Below are the code and all the weights of a small trained network. Each question names an input and a target symbol and asks about switching units off, where a switched-off unit gives its printed mean instead of its output.

import numpy as np


def w(rows, s, z=0):
    codes = np.array(rows[::2]) - 128.0
    scale = np.full(codes.shape[1], s)
    scale[-1] = z or s
    return codes * scale


def f(y):
    return np.maximum(y, 0)


def softmax(a):
    e = np.exp(a - a.max(-1, keepdims=True))
    return e / e.sum(-1, keepdims=True)


def log_softmax(a):
    a = a - a.max(-1, keepdims=True)
    return a - np.log(np.exp(a).sum(-1, keepdims=True))


def net(x, mask):
    ids = ['ΛΞΠΦαβγεζηθμστψω'.index(c) for c in x.split()]
    T = len(ids)
    res = E[ids] + P[:T]
    r = res
    for j in range(2):
        rows = slice(2 * j, 2 * j + 2)
        q, k, v = (r @ M[0][rows].T for M in (Q, K, V))
        z = softmax(np.where(np.tri(T) > 0, q @ k.T / 2**0.5, -1e9)) @ v
        o = O[0][rows]
        res = res + np.where(mask[j], z, o[:, -1]) @ o[:, :-1]
    y = f(res @ A[0][:, :-1].T + A[0][:, -1])
    res = res + np.where(mask[2:14], y, B[0][:, -1]) @ B[0][:, :-1]
    return log_softmax(res[-1] @ U[:, :-1].T + U[:, -1])


Q, K, V, O, A, B = {}, {}, {}, {}, {}, {}
E = w([
[142,127,134],'Λ',
[136,158,137],'Ξ',
[141,145,169],'Π',
[132,164,154],'Φ',
[255,134,85],'α',
[32,189,171],'β',
[58,180,99],'γ',
[140,163,121],'ε',
[136,163,134],'ζ',
[128,159,137],'η',
[145,75,154],'θ',
[227,116,197],'μ',
[132,167,118],'σ',
[198,81,216],'τ',
[151,43,140],'ψ',
[145,112,173],'ω',
],0.02)
P = w([
[246,64,239],'0',
[135,114,101],'1',
[139,121,115],'2',
[139,124,120],'3',
[141,114,132],'4',
[141,111,122],'5',
[141,119,121],'6',
[143,122,121],'7',
[143,120,134],'8',
[148,123,133],'9',
[143,131,139],'10',
],0.011)
Q[0] = w([
[81,192,143],'h0',
[2,145,92],'h0',
[138,132,117],'h1',
[129,202,115],'h1',
],0.011)
K[0] = w([
[100,16,32],'h0',
[3,190,136],'h0',
[133,171,146],'h1',
[95,148,58],'h1',
],0.011)
V[0] = w([
[202,133,127],'h0',
[245,111,154],'h0',
[160,135,153],'h1',
[73,10,118],'h1',
],0.012)
O[0] = w([
[136,103,120,193],'h0',
[181,173,85,254],'h0',
[149,172,176,159],'h1',
[114,250,232,103],'h1',
],0.012,0.016)
A[0] = w([
[145,1,150,231],'n0',
[226,54,143,91],'n1',
[190,97,124,80],'n2',
[166,183,86,80],'n3',
[68,56,176,92],'n4',
[64,112,136,254],'n5',
[98,218,116,208],'n6',
[177,166,126,66],'n7',
[186,3,71,137],'n8',
[87,172,109,174],'n9',
[177,152,64,108],'n10',
[152,47,110,140],'n11',
],0.012,0.0076)
B[0] = w([
[163,221,100,163],'n0',
[103,131,102,245],'n1',
[66,93,41,206],'n2',
[67,63,195,216],'n3',
[77,157,157,142],'n4',
[235,88,26,147],'n5',
[194,84,151,158],'n6',
[94,94,107,199],'n7',
[95,168,135,232],'n8',
[255,134,185,139],'n9',
[73,111,228,249],'n10',
[97,194,122,166],'n11',
],0.0069,0.018)
U = w([
[82,188,209,53],'Λ',
[128,145,92,110],'Ξ',
[113,157,145,57],'Π',
[127,170,116,103],'Φ',
[11,92,147,33],'α',
[151,177,140,104],'β',
[221,76,16,188],'γ',
[107,174,121,161],'ε',
[105,182,137,101],'ζ',
[137,137,94,170],'η',
[148,134,214,208],'θ',
[68,52,129,37],'μ',
[94,197,141,254],'σ',
[110,25,187,198],'τ',
[132,156,250,116],'ψ',
[148,88,134,147],'ω',
],0.012,0.0051)

Each question gives the input, a string of symbols that net reads in full, and the target symbol t.
The units are the heads (2 rows each of Q, K, V and O) and the neurons (one row each of A and B). Each row of codes is followed by its name. A weight is (code - 128) times the scale printed after its matrix; where a second scale follows, it is the last column's (O, A, B and U).
mask holds one flag per unit, heads first, then neurons. A switched-off unit (its flag False) gives its mean, the last column of its rows in O or B, instead of its output. The means were averaged over made-up inputs and are rounded, as every weight is.
A unit's drop is (log p(t) with every unit on - log p(t) with that unit switched off) / (log p(t) with every unit on - log p(t) with every unit switched off).
The circuit of an input: a set's keep is (log p(t) with only the set's units on - log p(t) with every unit switched off) / (log p(t) with every unit on - log p(t) with every unit switched off). Starting from the 12 units with the biggest drops (on a tie, the unit counted first), units are removed one at a time, each time the one whose removal leaves the highest keep (on an exact tie, the one counted first), for as long as the keep stays at least 0.8.
circuit, biggest first: the units of the circuit, biggest drop first
most important unit: the unit with the biggest drop
k most important neurons: the k neurons with the biggest drops, biggest first
heads that matter: for each layer, one digit per head in row order, 1 if its drop is at least 0.15 and else 0, layers parted by /
drop when u is switched off: that unit's drop, to one decimal
input τ Λ η σ Λ, target τ: most important unit => h0
input τ Λ θ ψ Π, target ψ: circuit, biggest first => (h1 n2)
input τ σ θ σ ε Λ, target τ: heads that matter => 11
input ψ Λ ω, target ψ: heads that matter => 01
input α α τ θ Π μ β τ, target α: heads that matter => 10
input τ τ ψ τ ζ, target ψ: heads that matter => 01
input α γ β τ τ τ ψ, target α: 2 most important neurons => (n10 n3)
input τ τ Ξ μ, target τ: 3 most important neurons => (n3 n10 n7)
input μ Λ σ α α Ξ, target α: heads that matter => 11
input θ Π ψ ω τ τ Π ζ θ τ η, target θ: heads that matter => 01
input Ξ γ η, target γ: heads that matter => 10
input α ζ Π Φ Ξ μ ε Ξ τ, target α: heads that matter => 10
input θ θ ω, target θ: heads that matter => 01
input τ α σ, target α: heads that matter => 11
input α σ η μ ψ, target α: 4 most important neurons => (n10 n3 n2 n8)
input τ ζ τ Φ τ Ξ τ Π, target τ: 2 most important neurons => (n3 n0)
input γ θ ψ τ γ ψ ψ α τ μ, target τ: 3 most important neurons => (n3 n7 n0)
input τ ζ Π, target τ: 3 most important neurons => (n3 n10 n0)
input σ γ β σ, target γ: drop when n3 is switched off => 0.3
input ψ θ ε, target ψ: drop when n1 is switched off => 0.1
